Below are the code and all the weights of a small trained network. Each question names an input and a class and asks about switching units off, where a switched-off unit gives its printed mean instead of its output.

import numpy as np


def w(rows, s, z=0):
    codes = np.array(rows[::2]) - 128.0
    scale = np.full(codes.shape[1], s)
    scale[-1] = z or s
    return codes * scale


def f(y):
    return np.maximum(y, 0)


def log_softmax(a):
    a = a - a.max(-1, keepdims=True)
    return a - np.log(np.exp(a).sum(-1, keepdims=True))


def net(x, mask):
    res = np.array(x, float).reshape(1, 7) / 4 @ E
    y = f(res @ A[0][:, :-1].T + A[0][:, -1])
    res = res + np.where(mask, y, B[0][:, -1]) @ B[0][:, :-1]
    return log_softmax(res[-1] @ U[:, :-1].T + U[:, -1])


A, B = {}, {}
E = w([
[131,127,127,130],'x0',
[239,225,34,139],'x1',
[129,127,126,130],'x2',
[226,87,139,2],'x3',
[128,130,129,127],'x4',
[43,102,15,56],'x5',
[126,128,127,127],'x6',
],0.0099)
A[0] = w([
[176,148,175,132,59],'n0',
[230,70,157,31,94],'n1',
[144,156,87,178,128],'n2',
[113,183,125,212,173],'n3',
[161,167,186,146,110],'n4',
[108,5,180,160,228],'n5',
[159,103,110,76,123],'n6',
[191,167,127,155,54],'n7',
[106,76,32,105,63],'n8',
[181,142,245,162,9],'n9',
[167,246,67,124,4],'n10',
[156,135,87,137,66],'n11',
[182,160,84,138,67],'n12',
[199,119,140,62,160],'n13',
[194,255,68,117,24],'n14',
[101,109,78,79,81],'n15',
[165,148,154,74,211],'n16',
[81,149,53,95,90],'n17',
[73,179,96,252,116],'n18',
],0.013,0.0019)
B[0] = w([
[203,149,128,157,177],'n0',
[75,59,57,216,253],'n1',
[116,115,129,97,169],'n2',
[111,125,38,197,195],'n3',
[166,206,87,181,183],'n4',
[20,166,254,71,231],'n5',
[93,126,49,104,183],'n6',
[132,172,146,31,185],'n7',
[206,220,128,117,198],'n8',
[190,212,146,109,220],'n9',
[53,90,193,37,214],'n10',
[121,87,152,115,160],'n11',
[78,130,187,99,186],'n12',
[102,94,16,169,212],'n13',
[63,115,186,35,235],'n14',
[187,199,161,163,186],'n15',
[120,102,53,193,186],'n16',
[205,225,129,171,190],'n17',
[57,55,30,213,223],'n18',
],0.0074,0.015)
U = w([
[90,44,65,165,60],'0',
[56,105,210,37,93],'1',
[174,246,121,129,253],'2',
],0.012,0.0014)

Each question gives the input, the list of numbers given to net, and the class t.
The units are the neurons (one row each of A and B). Each row of codes is followed by its name. A weight is (code - 128) times the scale printed after its matrix; where a second scale follows, it is the last column's (A, B and U).
mask holds one flag per neuron, in row order. A switched-off neuron (its flag False) gives its mean, the last column of its row in B, instead of its output. The means were averaged over made-up inputs and are rounded, as every weight is.
A unit's drop is (log p(t) with every unit on - log p(t) with that unit switched off) / (log p(t) with every unit on - log p(t) with every unit switched off).
The circuit of an input: a set's keep is (log p(t) with only the set's units on - log p(t) with every unit switched off) / (log p(t) with every unit on - log p(t) with every unit switched off). Starting from the 12 units with the biggest drops (on a tie, the unit counted first), units are removed one at a time, each time the one whose removal leaves the highest keep (on an exact tie, the one counted first), for as long as the keep stays at least 0.8.
units of the circuit, in order: the units of the circuit, biggest drop first
most important unit: the unit with the biggest drop
k most important neurons: the k neurons with the biggest drops, biggest first
drop when u is switched off: that unit's drop, to one decimal
input [1,-1,7,2,-2,3,1], class 2: units of the circuit, in order	[n18 n10]
input [8,8,0,-7,-5,8,0], class 1: units of the circuit, in order	[n10]
input [3,6,-2,-7,-4,-6,0], class 0: 3 most important neurons	[n18 n3 n5]
input [-3,6,-2,7,4,5,4], class 0: 3 most important neurons	[n1 n13 n5]
input [-3,2,1,-8,-5,-7,4], class 0: 2 most important neurons	[n18 n3]
input [-7,1,-3,1,5,2,-6], class 2: 2 most important neurons	[n18 n1]
input [-6,5,7,5,6,-1,-2], class 0: 3 most important neurons	[n1 n13 n5]
input [3,8,6,5,6,-5,7], class 1: 2 most important neurons	[n14 n10]
input [8,4,-5,4,1,1,-3], class 0: 2 most important neurons	[n5 n1]
input [-7,6,3,-7,5,-3,-6], class 0: 3 most important neurons	[n18 n3 n5]
input [6,-2,6,3,3,0,7], class 0: 2 most important neurons	[n14 n10]
input [2,-7,-5,1,6,-8,4], class 2: 2 most important neurons	[n9 n4]
input [-1,2,0,-2,2,-2,6], class 0: 3 most important neurons	[n5 n8 n17]
input [-3,4,-6,-2,3,8,0], class 2: most important unit	n17
input [-1,3,-8,-2,4,5,-7], class 2: drop when n17 is switched off	0.5
input [7,-3,7,5,7,-8,4], class 2: drop when n9 is switched off	1.5
input [1,6,4,-8,6,-1,-5], class 0: drop when n18 is switched off	1.6
